What each symbol does to the nodes:
* | p d x c o
Z597 | Z43 Z89 Z118 Z271 Z261
Z853 | Z146 Z671 Z967 Z658 Z559
Z967 | Z341 Z385 Z589 Z671 Z298
Z213 | Z658 Z298 Z459 Z559 Z967
Z459 | Z671 Z607 Z976 Z298 Z589
Z364 | Z898 Z891 Z871 Z921 Z387
Z852 | Z165 Z421 Z622 Z238 Z159
Z502 | Z704 Z479 Z872 Z923 Z268
Z211 | Z711 Z357 Z83 Z121 Z731
Z711 | Z367 Z83 Z979 Z211 Z974
Z421 | Z622 Z213 Z658 Z277 Z146
Z731 | Z974 Z487 Z651 Z979 Z357
Z387 | Z992 Z852 Z165 Z101 Z891
Z121 | Z211 Z48 Z357 Z974 Z979
Z479 | Z872 Z258 Z442 Z693 Z689
Z159 | Z924 Z146 Z866 Z714 Z421
Z693 | Z479 Z69 Z258 Z672 Z816
Z69 | Z258 Z948 Z92 Z183 Z650
Z891 | Z871 Z159 Z924 Z942 Z852
Z428 | Z948 Z271 Z597 Z604 Z838
Z714 | Z159 Z853 Z146 Z622 Z277
Z445 | Z100 Z704 Z148 Z409 Z973
Z921 | Z364 Z942 Z891 Z992 Z101
Z704 | Z148 Z872 Z297 Z502 Z267
Z367 | Z935 Z979 Z731 Z711 Z121
Z622 | Z714 Z658 Z853 Z421 Z866
Z258 | Z442 Z92 Z37 Z69 Z319
Z238 | Z852 Z277 Z421 Z924 Z714
Z38 | Z638 Z100 Z435 Z19 Z312
Z148 | Z166 Z297 Z268 Z704 Z923
Z185 | Z31 Z367 Z935 Z653 Z270
Z271 | Z597 Z695 Z89 Z344 Z877
Z530 | Z85 Z822 Z15 Z449 Z993
Z101 | Z387 Z238 Z852 Z871 Z942
Z671 | Z967 Z976 Z385 Z459 Z581
Z610 | Z993 Z365 Z813 Z15 Z981
Z268 | Z267 Z689 Z672 Z297 Z479
Z924 | Z238 Z866 Z277 Z159 Z622
Z89 | Z118 Z992 Z921 Z695 Z898
Z409 | Z445 Z502 Z704 Z901 Z166
Z365 | Z813 Z451 Z312 Z638 Z19
Z974 | Z121 Z651 Z48 Z731 Z83
Z83 | Z979 Z530 Z85 Z357 Z651
Z604 | Z428 Z344 Z271 Z501 Z43
Z151 | Z270 Z974 Z121 Z935 Z711
Z146 | Z866 Z967 Z341 Z853 Z213
Z165 | Z942 Z622 Z714 Z852 Z924
Z449 | Z530 Z981 Z822 Z59 Z610
Z695 | Z89 Z387 Z992 Z751 Z364
Z277 | Z421 Z559 Z213 Z866 Z853
Z813 | Z886 Z312 Z760 Z365 Z38
Z341 | Z559 Z589 Z581 Z967 Z459
Z442 | Z816 Z37 Z650 Z258 Z183
Z15 | Z610 Z638 Z365 Z822 Z886
Z297 | Z268 Z816 Z689 Z872 Z693
Z689 | Z672 Z319 Z183 Z816 Z258
Z100 | Z435 Z148 Z166 Z445 Z901
Z886 | Z981 Z760 Z19 Z813 Z638
Z326 | Z694 Z151 Z270 Z31 Z653
Z92 | Z37 Z43 Z838 Z948 Z604
Z838 | Z501 Z877 Z261 Z43 Z271
Z901 | Z409 Z923 Z502 Z973 Z148
Z183 | Z69 Z428 Z948 Z319 Z37
Z948 | Z92 Z597 Z43 Z428 Z501
Z942 | Z891 Z714 Z159 Z165 Z238
Z638 | Z365 Z435 Z451 Z38 Z760
Z385 | Z589 Z185 Z31 Z976 Z694
Z312 | Z760 Z901 Z409 Z451 Z100
Z267 | Z923 Z672 Z693 Z268 Z872
Z976 | Z385 Z653 Z185 Z607 Z326
Z973 | Z901 Z267 Z923 Z166 Z704
Z451 | Z312 Z973 Z901 Z435 Z445
Z935 | Z151 Z731 Z974 Z367 Z211
Z559 | Z213 Z581 Z298 Z341 Z671
Z822 | Z15 Z38 Z638 Z981 Z813
Z658 | Z853 Z459 Z671 Z213 Z341
Z501 | Z604 Z261 Z344 Z838 Z597
Z816 | Z689 Z650 Z319 Z442 Z69
Z607 | Z976 Z196 Z653 Z694 Z31
Z694 | Z607 Z270 Z196 Z326 Z185
Z487 | Z651 Z610 Z993 Z85 Z449
Z298 | Z459 Z694 Z607 Z581 Z385
Z993 | Z59 Z813 Z886 Z610 Z822
Z196 | Z653 Z211 Z711 Z270 Z935
Z118 | Z877 Z921 Z364 Z89 Z751
Z650 | Z319 Z501 Z604 Z37 Z948
Z872 | Z297 Z442 Z816 Z479 Z672
Z751 | Z695 Z101 Z387 Z898 Z921
Z923 | Z502 Z693 Z479 Z267 Z297
Z866 | Z277 Z341 Z559 Z146 Z658
Z589 | Z581 Z31 Z326 Z385 Z607
Z871 | Z101 Z924 Z238 Z891 Z165
Z435 | Z451 Z166 Z973 Z100 Z409
Z653 | Z185 Z711 Z367 Z196 Z151
Z37 | Z650 Z838 Z501 Z92 Z428
Z31 | Z326 Z935 Z151 Z185 Z196
Z981 | Z822 Z19 Z38 Z886 Z365
Z651 | Z48 Z993 Z59 Z487 Z530
Z760 | Z19 Z409 Z445 Z312 Z435
Z43 | Z838 Z118 Z877 Z597 Z344
Z877 | Z261 Z364 Z898 Z118 Z695
Z59 | Z449 Z886 Z981 Z993 Z15
Z270 | Z196 Z121 Z211 Z151 Z367
Z48 | Z357 Z59 Z449 Z651 Z85
Z672 | Z693 Z183 Z69 Z689 Z442
Z19 | Z38 Z445 Z100 Z760 Z451
Z344 | Z271 Z751 Z695 Z261 Z118
Z898 | Z751 Z871 Z101 Z364 Z992
Z357 | Z83 Z449 Z530 Z48 Z487
Z992 | Z921 Z165 Z942 Z387 Z871
Z166 | Z973 Z268 Z267 Z148 Z502
Z319 | Z183 Z604 Z428 Z650 Z92
Z261 | Z344 Z898 Z751 Z877 Z89
Z979 | Z731 Z85 Z487 Z83 Z48
Z85 | Z487 Z15 Z610 Z530 Z59
Z581 | Z298 Z326 Z694 Z589 Z976

In the rows, zero is written as 517.

The rows follow the links: the fewer symbols apart two nodes are, the more alike their rows tend to be.

Rows of some nodes; one shown again gets a slightly different row:
Z48 -> [812, 420, 335, 606, 540, 851, 584, 871, 546, 411, 308, 486, 649, 511, 622, 543, 611, 688, 626, 340, 369, 552, 595, 581, 632, 739, 314, 481, 632, 517, 576, 575, 457, 551, 639, 94, 510, 130, 326, 709, 415, 768, 690, 575, 390, 364, 220, 463, 410, 602, 412, 742, 691]
Z694 -> [860, 264, 463, 396, 464, 755, 694, 914, 456, 357, 255, 493, 574, 564, 555, 645, 418, 522, 475, 389, 560, 540, 399, 640, 648, 605, 418, 363, 564, 455, 504, 921, 419, 478, 697, 269, 352, 464, 470, 733, 376, 467, 549, 709, 684, 366, 598, 319, 368, 729, 154, 585, 798]
Z650 -> [133, 734, 631, 640, 573, 236, 412, 98, 454, 674, 736, 485, 420, 544, 504, 369, 467, 473, 375, 681, 472, 521, 590, 442, 307, 332, 558, 599, 358, 610, 524, 213, 692, 550, 339, 851, 676, 675, 663, 274, 641, 402, 423, 342, 486, 638, 554, 680, 661, 388, 769, 341, 317]
Z445 -> [366, 720, 426, 831, 629, 598, 445, 411, 477, 589, 530, 429, 563, 530, 633, 301, 608, 727, 503, 498, 234, 575, 777, 491, 405, 607, 285, 587, 453, 653, 627, 130, 693, 618, 431, 384, 761, 147, 420, 449, 552, 753, 654, 343, 270, 472, 114, 721, 595, 440, 761, 593, 460]
Z530 -> [660, 479, 400, 658, 567, 807, 619, 768, 475, 416, 253, 371, 662, 487, 670, 461, 681, 685, 506, 357, 368, 507, 730, 560, 588, 771, 255, 428, 572, 571, 617, 415, 602, 617, 610, 67, 582, 56, 357, 725, 445, 730, 649, 545, 396, 354, 192, 545, 434, 570, 519, 652, 710]
Z421 -> [656, 315, 608, 352, 476, 476, 653, 634, 364, 456, 430, 536, 416, 631, 478, 647, 229, 397, 317, 557, 635, 576, 256, 626, 508, 348, 547, 394, 423, 448, 445, 952, 473, 428, 592, 642, 378, 840, 651, 506, 447, 192, 406, 631, 833, 488, 854, 338, 457, 731, 167, 385, 678]
Z589 -> [895, 263, 468, 294, 434, 678, 640, 860, 550, 368, 352, 595, 555, 530, 484, 728, 449, 459, 598, 410, 648, 516, 308, 599, 704, 566, 565, 423, 632, 385, 449, 967, 319, 423, 677, 378, 299, 593, 465, 702, 393, 466, 531, 723, 670, 425, 693, 293, 377, 680, 170, 620, 694]
Z653 -> [777, 293, 507, 410, 472, 750, 753, 889, 423, 332, 165, 370, 620, 504, 618, 617, 579, 516, 412, 394, 604, 470, 549, 593, 663, 692, 400, 334, 588, 503, 544, 763, 530, 545, 725, 157, 371, 367, 463, 830, 408, 469, 513, 719, 675, 354, 560, 380, 360, 690, 264, 515, 836]
Z695 -> [326, 560, 663, 506, 528, 251, 508, 276, 360, 612, 673, 545, 332, 638, 457, 491, 220, 410, 280, 693, 548, 597, 341, 556, 348, 209, 585, 508, 303, 520, 464, 637, 606, 486, 431, 921, 525, 905, 729, 274, 553, 177, 383, 453, 725, 591, 790, 517, 601, 586, 452, 309, 459]
Z638 -> [565, 629, 347, 676, 553, 696, 403, 571, 685, 529, 528, 533, 638, 425, 562, 452, 767, 686, 773, 408, 337, 506, 707, 460, 565, 736, 430, 613, 655, 540, 578, 219, 488, 569, 502, 273, 629, 119, 320, 597, 547, 915, 695, 445, 195, 497, 118, 629, 521, 371, 744, 761, 431]
Z298 -> [833, 259, 514, 237, 411, 617, 625, 832, 577, 359, 379, 582, 555, 475, 459, 744, 494, 396, 599, 414, 720, 476, 332, 553, 722, 578, 642, 413, 661, 382, 439, 939, 319, 429, 680, 410, 262, 656, 495, 720, 418, 436, 481, 743, 692, 470, 764, 299, 373, 636, 216, 565, 661]
Z901 -> [295, 734, 475, 803, 621, 541, 439, 343, 465, 600, 537, 394, 569, 502, 622, 313, 662, 677, 476, 518, 285, 515, 808, 464, 404, 604, 326, 584, 449, 657, 622, 65, 724, 633, 422, 412, 762, 195, 457, 442, 581, 699, 603, 346, 292, 501, 166, 725, 599, 395, 829, 534, 429]
Z731 -> [840, 370, 375, 460, 479, 815, 576, 877, 652, 382, 326, 518, 666, 434, 552, 623, 710, 594, 727, 339, 522, 474, 567, 533, 722, 783, 457, 486, 732, 433, 537, 620, 382, 510, 660, 121, 416, 210, 314, 786, 436, 765, 646, 639, 418, 402, 344, 421, 378, 538, 424, 751, 657]
Z924 -> [661, 370, 577, 320, 458, 418, 550, 570, 468, 494, 585, 670, 389, 616, 386, 675, 211, 384, 464, 565, 648, 585, 192, 602, 536, 290, 652, 497, 470, 388, 407, 969, 368, 389, 540, 759, 354, 908, 633, 435, 460, 251, 440, 602, 761, 543, 857, 344, 497, 661, 201, 450, 546]
Z148 -> [226, 757, 505, 726, 580, 454, 412, 273, 564, 607, 612, 421, 569, 449, 594, 330, 753, 611, 551, 549, 384, 473, 795, 413, 428, 603, 447, 600, 506, 650, 601, 8, 690, 608, 398, 491, 721, 273, 477, 453, 622, 708, 560, 351, 263, 568, 235, 726, 623, 318, 905, 517, 365]
Z312 -> [519, 670, 349, 794, 599, 687, 405, 510, 564, 585, 555, 540, 581, 542, 601, 378, 613, 761, 659, 442, 213, 597, 694, 509, 469, 642, 309, 626, 533, 598, 600, 231, 561, 577, 447, 346, 696, 130, 345, 453, 527, 863, 714, 372, 201, 462, 52, 653, 544, 438, 707, 713, 436]
Z89 -> [353, 560, 636, 528, 545, 276, 487, 272, 365, 619, 696, 580, 328, 657, 452, 485, 183, 432, 317, 675, 510, 621, 317, 570, 331, 198, 574, 544, 309, 523, 466, 636, 570, 458, 413, 927, 545, 905, 714, 234, 551, 207, 391, 441, 708, 604, 757, 511, 603, 588, 434, 322, 444]
Z813 -> [555, 605, 380, 616, 531, 695, 448, 578, 675, 502, 483, 487, 661, 391, 567, 457, 849, 658, 751, 413, 423, 457, 754, 427, 601, 775, 444, 586, 690, 541, 587, 203, 513, 583, 537, 223, 609, 111, 330, 650, 551, 883, 662, 476, 223, 498, 167, 625, 503, 359, 751, 712, 473]
Z258 -> [208, 764, 542, 759, 611, 334, 374, 158, 428, 695, 748, 528, 394, 602, 507, 328, 386, 590, 399, 652, 315, 620, 572, 501, 260, 314, 456, 630, 302, 619, 546, 237, 686, 558, 328, 802, 733, 568, 605, 195, 608, 480, 519, 287, 414, 593, 390, 693, 686, 436, 723, 430, 327]
Z487 -> [746, 453, 382, 666, 558, 835, 614, 822, 500, 423, 280, 423, 653, 513, 651, 496, 622, 696, 552, 349, 337, 535, 672, 574, 603, 743, 261, 467, 579, 553, 595, 502, 544, 595, 612, 89, 559, 82, 343, 700, 420, 743, 682, 561, 391, 352, 199, 498, 418, 596, 454, 696, 711]
Z238 -> [628, 378, 581, 311, 446, 403, 531, 549, 504, 518, 603, 680, 386, 599, 380, 673, 233, 366, 493, 564, 676, 578, 181, 594, 533, 298, 693, 497, 480, 389, 408, 933, 359, 382, 534, 791, 344, 936, 635, 420, 469, 271, 422, 605, 750, 579, 881, 334, 487, 649, 236, 452, 501]
Z409 -> [329, 736, 451, 821, 625, 583, 456, 385, 465, 600, 534, 411, 558, 528, 639, 309, 626, 698, 499, 515, 268, 545, 791, 468, 392, 591, 305, 571, 451, 656, 626, 91, 711, 628, 414, 389, 750, 163, 452, 439, 579, 713, 631, 344, 280, 496, 125, 717, 590, 409, 786, 554, 460]
Z297 -> [294, 776, 450, 705, 577, 413, 280, 217, 635, 679, 800, 612, 483, 491, 475, 395, 600, 611, 697, 579, 344, 539, 623, 419, 411, 476, 562, 722, 510, 565, 533, 128, 536, 535, 326, 677, 701, 418, 474, 279, 617, 745, 589, 304, 233, 633, 288, 696, 644, 302, 851, 601, 234]
Z751 -> [312, 539, 681, 463, 512, 245, 541, 277, 363, 596, 636, 528, 356, 610, 453, 497, 245, 385, 282, 686, 590, 575, 357, 550, 359, 231, 601, 493, 311, 525, 466, 639, 604, 477, 436, 901, 515, 907, 745, 303, 549, 170, 344, 484, 738, 596, 821, 514, 591, 582, 432, 273, 470]
Z852 -> [613, 386, 579, 288, 438, 373, 510, 514, 513, 506, 622, 677, 398, 568, 372, 692, 267, 353, 513, 591, 691, 559, 195, 563, 530, 312, 729, 516, 503, 379, 398, 899, 340, 389, 517, 807, 341, 957, 634, 418, 497, 284, 405, 597, 744, 589, 896, 361, 499, 601, 275, 450, 492]
Z942 -> [543, 418, 622, 264, 434, 318, 512, 449, 552, 524, 636, 643, 406, 539, 365, 671, 342, 318, 530, 608, 734, 514, 238, 530, 537, 318, 789, 521, 507, 393, 406, 828, 363, 397, 512, 837, 350, 987, 661, 439, 527, 264, 380, 606, 724, 628, 925, 389, 504, 549, 356, 402, 446]

Each walk starts at a row. The symbols on each line, taken left to right, move it on to the next node.
Answer with the node's row; about right is enough.
start [304, 774, 454, 768, 611, 405, 314, 213, 520, 713, 809, 626, 421, 562, 483, 361, 411, 647, 565, 604, 269, 636, 542, 493, 320, 368, 475, 717, 381, 582, 539, 228, 565, 513, 306, 767, 736, 491, 521, 180, 591, 649, 608, 273, 310, 597, 274, 688, 665, 409, 738, 567, 274]
c o x o x x o o -> [331, 508, 710, 350, 483, 223, 542, 322, 423, 566, 604, 511, 388, 556, 428, 537, 355, 312, 324, 673, 711, 496, 364, 509, 434, 286, 704, 464, 388, 501, 455, 638, 569, 483, 486, 876, 449, 948, 733, 402, 564, 150, 322, 542, 770, 637, 911, 472, 567, 543, 452, 260, 468]
o x p d p p c o -> [636, 325, 623, 336, 466, 470, 680, 645, 368, 435, 393, 504, 448, 606, 502, 631, 262, 385, 300, 542, 667, 543, 309, 622, 528, 367, 547, 375, 431, 452, 460, 950, 491, 448, 610, 615, 360, 827, 659, 551, 438, 174, 394, 656, 847, 482, 866, 350, 452, 734, 181, 370, 686]
start [337, 580, 616, 545, 536, 272, 459, 260, 384, 638, 716, 608, 339, 666, 440, 486, 168, 451, 348, 683, 501, 632, 317, 571, 331, 177, 595, 558, 298, 522, 464, 634, 555, 454, 390, 945, 565, 882, 700, 207, 549, 240, 412, 425, 674, 615, 734, 519, 611, 578, 429, 359, 421]
c x c c x o c x x -> [662, 277, 633, 210, 408, 498, 690, 717, 491, 368, 338, 463, 540, 467, 489, 685, 525, 321, 432, 498, 819, 399, 399, 543, 664, 544, 660, 369, 592, 423, 462, 862, 443, 468, 667, 471, 275, 758, 596, 735, 453, 265, 378, 740, 800, 496, 900, 343, 406, 628, 271, 390, 691]
d c o p o d o -> [768, 351, 473, 371, 437, 747, 658, 864, 609, 335, 242, 416, 697, 388, 580, 652, 789, 505, 638, 352, 665, 386, 603, 501, 745, 809, 504, 392, 731, 466, 530, 616, 429, 544, 696, 102, 362, 305, 384, 881, 436, 647, 556, 709, 523, 413, 492, 416, 367, 543, 430, 622, 710]
start [501, 685, 363, 821, 618, 673, 405, 490, 537, 583, 559, 512, 570, 545, 601, 360, 599, 755, 622, 450, 207, 608, 701, 513, 436, 618, 293, 629, 503, 607, 603, 210, 598, 582, 442, 351, 736, 111, 366, 439, 524, 823, 705, 352, 234, 469, 59, 673, 568, 446, 710, 704, 448]
c c c c d -> [231, 768, 491, 691, 573, 429, 364, 240, 613, 633, 676, 477, 541, 439, 537, 353, 739, 592, 611, 566, 404, 457, 762, 370, 432, 585, 512, 627, 522, 613, 571, 21, 631, 594, 382, 561, 697, 341, 473, 415, 619, 730, 562, 350, 243, 614, 256, 733, 635, 284, 915, 532, 303]
p p c c x d -> [233, 762, 523, 776, 626, 367, 362, 176, 447, 709, 758, 570, 406, 616, 537, 336, 347, 612, 447, 651, 275, 637, 548, 503, 283, 329, 448, 657, 328, 607, 541, 240, 650, 532, 307, 799, 745, 534, 583, 188, 604, 532, 536, 284, 382, 600, 366, 698, 656, 433, 711, 475, 324]
start [405, 459, 692, 274, 441, 248, 527, 349, 511, 529, 630, 567, 396, 510, 390, 609, 410, 276, 440, 658, 786, 466, 311, 488, 506, 320, 774, 499, 475, 440, 425, 702, 467, 456, 502, 850, 380, 987, 705, 453, 564, 208, 334, 578, 752, 646, 958, 439, 537, 508, 447, 317, 434]
c p c o c d p -> [661, 338, 596, 351, 461, 474, 628, 631, 396, 475, 467, 589, 412, 639, 451, 643, 203, 402, 339, 565, 627, 586, 241, 631, 505, 321, 573, 419, 427, 430, 446, 972, 435, 429, 592, 667, 368, 857, 650, 471, 445, 210, 424, 627, 823, 486, 857, 337, 462, 733, 174, 419, 649]
d c c o o -> [857, 248, 492, 275, 418, 647, 623, 836, 578, 371, 368, 594, 533, 499, 459, 732, 483, 426, 603, 431, 701, 489, 302, 590, 715, 584, 612, 425, 660, 380, 440, 962, 297, 433, 684, 377, 268, 636, 479, 721, 414, 461, 509, 734, 664, 455, 728, 296, 362, 661, 197, 581, 670]
start [835, 383, 357, 496, 480, 824, 564, 869, 630, 381, 329, 527, 661, 456, 569, 609, 672, 621, 717, 323, 473, 506, 568, 550, 711, 763, 428, 487, 713, 463, 534, 622, 382, 518, 659, 117, 439, 197, 320, 760, 429, 772, 678, 633, 393, 385, 303, 428, 402, 562, 408, 758, 651]
d p d x c d c x -> [262, 742, 487, 775, 616, 509, 436, 312, 506, 619, 548, 388, 575, 484, 621, 308, 692, 652, 495, 548, 322, 512, 807, 444, 397, 609, 362, 582, 466, 671, 618, 40, 728, 626, 415, 448, 746, 196, 473, 441, 600, 693, 574, 354, 288, 526, 188, 731, 598, 380, 851, 532, 408]
o c o o p x -> [266, 756, 505, 789, 620, 383, 333, 187, 471, 708, 792, 581, 409, 611, 512, 338, 353, 637, 476, 624, 277, 645, 534, 513, 281, 336, 446, 667, 341, 607, 534, 250, 620, 535, 310, 788, 734, 523, 557, 176, 595, 576, 559, 266, 369, 583, 322, 689, 670, 428, 719, 514, 302]
start [639, 296, 641, 225, 413, 478, 698, 698, 453, 373, 322, 435, 517, 491, 494, 689, 492, 307, 391, 504, 818, 411, 386, 544, 634, 522, 637, 340, 553, 448, 472, 848, 475, 484, 676, 499, 291, 765, 620, 729, 448, 235, 360, 730, 826, 498, 915, 347, 409, 645, 254, 368, 709]
c c d p p p d -> [882, 266, 457, 380, 467, 742, 663, 912, 474, 363, 281, 526, 561, 570, 535, 688, 414, 507, 499, 385, 576, 553, 379, 629, 663, 592, 454, 387, 588, 415, 494, 947, 381, 461, 686, 286, 357, 507, 471, 705, 381, 478, 544, 707, 680, 380, 611, 324, 370, 733, 154, 600, 757]
d x p c p o d d -> [595, 517, 434, 649, 568, 768, 613, 705, 494, 429, 277, 327, 668, 455, 677, 442, 773, 653, 515, 367, 407, 463, 794, 503, 590, 799, 289, 433, 602, 604, 621, 312, 640, 640, 611, 73, 599, 84, 373, 759, 477, 737, 629, 550, 384, 370, 206, 573, 450, 523, 596, 618, 677]
start [555, 656, 315, 741, 580, 702, 388, 555, 632, 547, 559, 549, 610, 480, 572, 417, 682, 735, 735, 432, 270, 564, 692, 484, 527, 680, 380, 651, 597, 556, 583, 237, 504, 556, 473, 309, 674, 124, 327, 494, 531, 897, 714, 396, 196, 470, 76, 631, 532, 405, 720, 750, 425]
p x d x o c p -> [307, 769, 434, 732, 585, 410, 280, 221, 621, 693, 822, 646, 472, 502, 471, 384, 546, 620, 676, 583, 333, 581, 590, 439, 393, 444, 537, 717, 492, 568, 532, 162, 519, 518, 318, 712, 704, 445, 493, 267, 617, 732, 610, 293, 236, 616, 273, 692, 637, 332, 816, 607, 223]
o c x x c x x p -> [366, 594, 604, 549, 541, 281, 434, 268, 414, 652, 752, 646, 327, 653, 427, 498, 156, 460, 386, 674, 467, 652, 296, 568, 336, 179, 587, 583, 318, 504, 455, 627, 520, 434, 381, 950, 558, 879, 683, 199, 546, 279, 442, 415, 636, 617, 704, 525, 615, 568, 454, 392, 379]
start [338, 479, 702, 320, 462, 225, 561, 329, 445, 544, 605, 525, 396, 536, 419, 557, 388, 303, 357, 665, 740, 476, 370, 503, 451, 298, 726, 466, 415, 468, 451, 660, 543, 464, 489, 862, 422, 967, 726, 429, 570, 164, 311, 559, 758, 631, 925, 461, 565, 533, 462, 265, 466]
d o o d d p x d -> [789, 283, 505, 414, 488, 739, 743, 881, 421, 354, 175, 386, 608, 521, 606, 618, 519, 509, 419, 390, 587, 490, 513, 605, 656, 672, 382, 319, 563, 499, 538, 803, 513, 547, 716, 183, 387, 386, 468, 804, 387, 450, 522, 710, 681, 359, 575, 371, 358, 714, 234, 540, 828]
d c o x x o d p c -> [562, 616, 368, 647, 537, 704, 418, 575, 682, 525, 511, 501, 648, 414, 573, 444, 806, 666, 757, 396, 383, 477, 730, 457, 602, 762, 442, 600, 672, 541, 583, 204, 485, 594, 510, 241, 604, 128, 320, 615, 543, 915, 679, 456, 202, 479, 142, 624, 511, 354, 749, 744, 436]
start [239, 776, 488, 687, 559, 420, 335, 223, 640, 645, 716, 532, 540, 442, 516, 362, 731, 593, 649, 565, 412, 477, 732, 387, 429, 562, 539, 686, 528, 607, 565, 36, 607, 591, 377, 600, 700, 368, 465, 403, 634, 730, 556, 331, 245, 614, 268, 722, 633, 289, 907, 548, 275]
x d c c -> [155, 744, 594, 703, 605, 278, 406, 128, 414, 688, 727, 479, 417, 585, 530, 327, 425, 549, 374, 669, 393, 576, 596, 478, 287, 326, 485, 600, 307, 623, 539, 211, 698, 556, 324, 811, 712, 606, 651, 234, 626, 422, 474, 321, 474, 613, 461, 693, 666, 417, 750, 381, 351]
d p x c d o -> [317, 522, 708, 438, 502, 237, 547, 275, 370, 588, 624, 515, 367, 600, 465, 500, 290, 357, 274, 679, 640, 526, 381, 541, 377, 243, 629, 475, 327, 521, 460, 627, 601, 474, 451, 887, 483, 927, 739, 350, 562, 140, 332, 495, 751, 612, 851, 511, 582, 571, 463, 259, 476]
start [540, 593, 394, 625, 529, 697, 466, 594, 659, 489, 442, 459, 680, 381, 582, 446, 878, 641, 718, 408, 446, 414, 789, 437, 611, 790, 444, 573, 699, 570, 597, 189, 532, 588, 538, 193, 586, 119, 343, 690, 537, 854, 630, 500, 246, 472, 182, 609, 507, 360, 754, 690, 490]
c c x x o -> [252, 754, 512, 759, 609, 488, 434, 289, 520, 618, 571, 393, 565, 471, 608, 310, 715, 629, 507, 559, 362, 476, 821, 413, 403, 604, 404, 584, 478, 654, 602, 36, 702, 643, 405, 462, 725, 239, 476, 453, 609, 687, 561, 353, 288, 548, 214, 738, 617, 338, 885, 531, 389]
c x o p c -> [317, 772, 438, 739, 586, 422, 275, 225, 597, 701, 810, 651, 465, 538, 474, 380, 498, 627, 650, 585, 317, 606, 556, 462, 370, 417, 525, 734, 455, 567, 535, 188, 527, 514, 303, 738, 716, 462, 495, 231, 623, 713, 608, 283, 264, 610, 274, 673, 660, 347, 793, 616, 236]
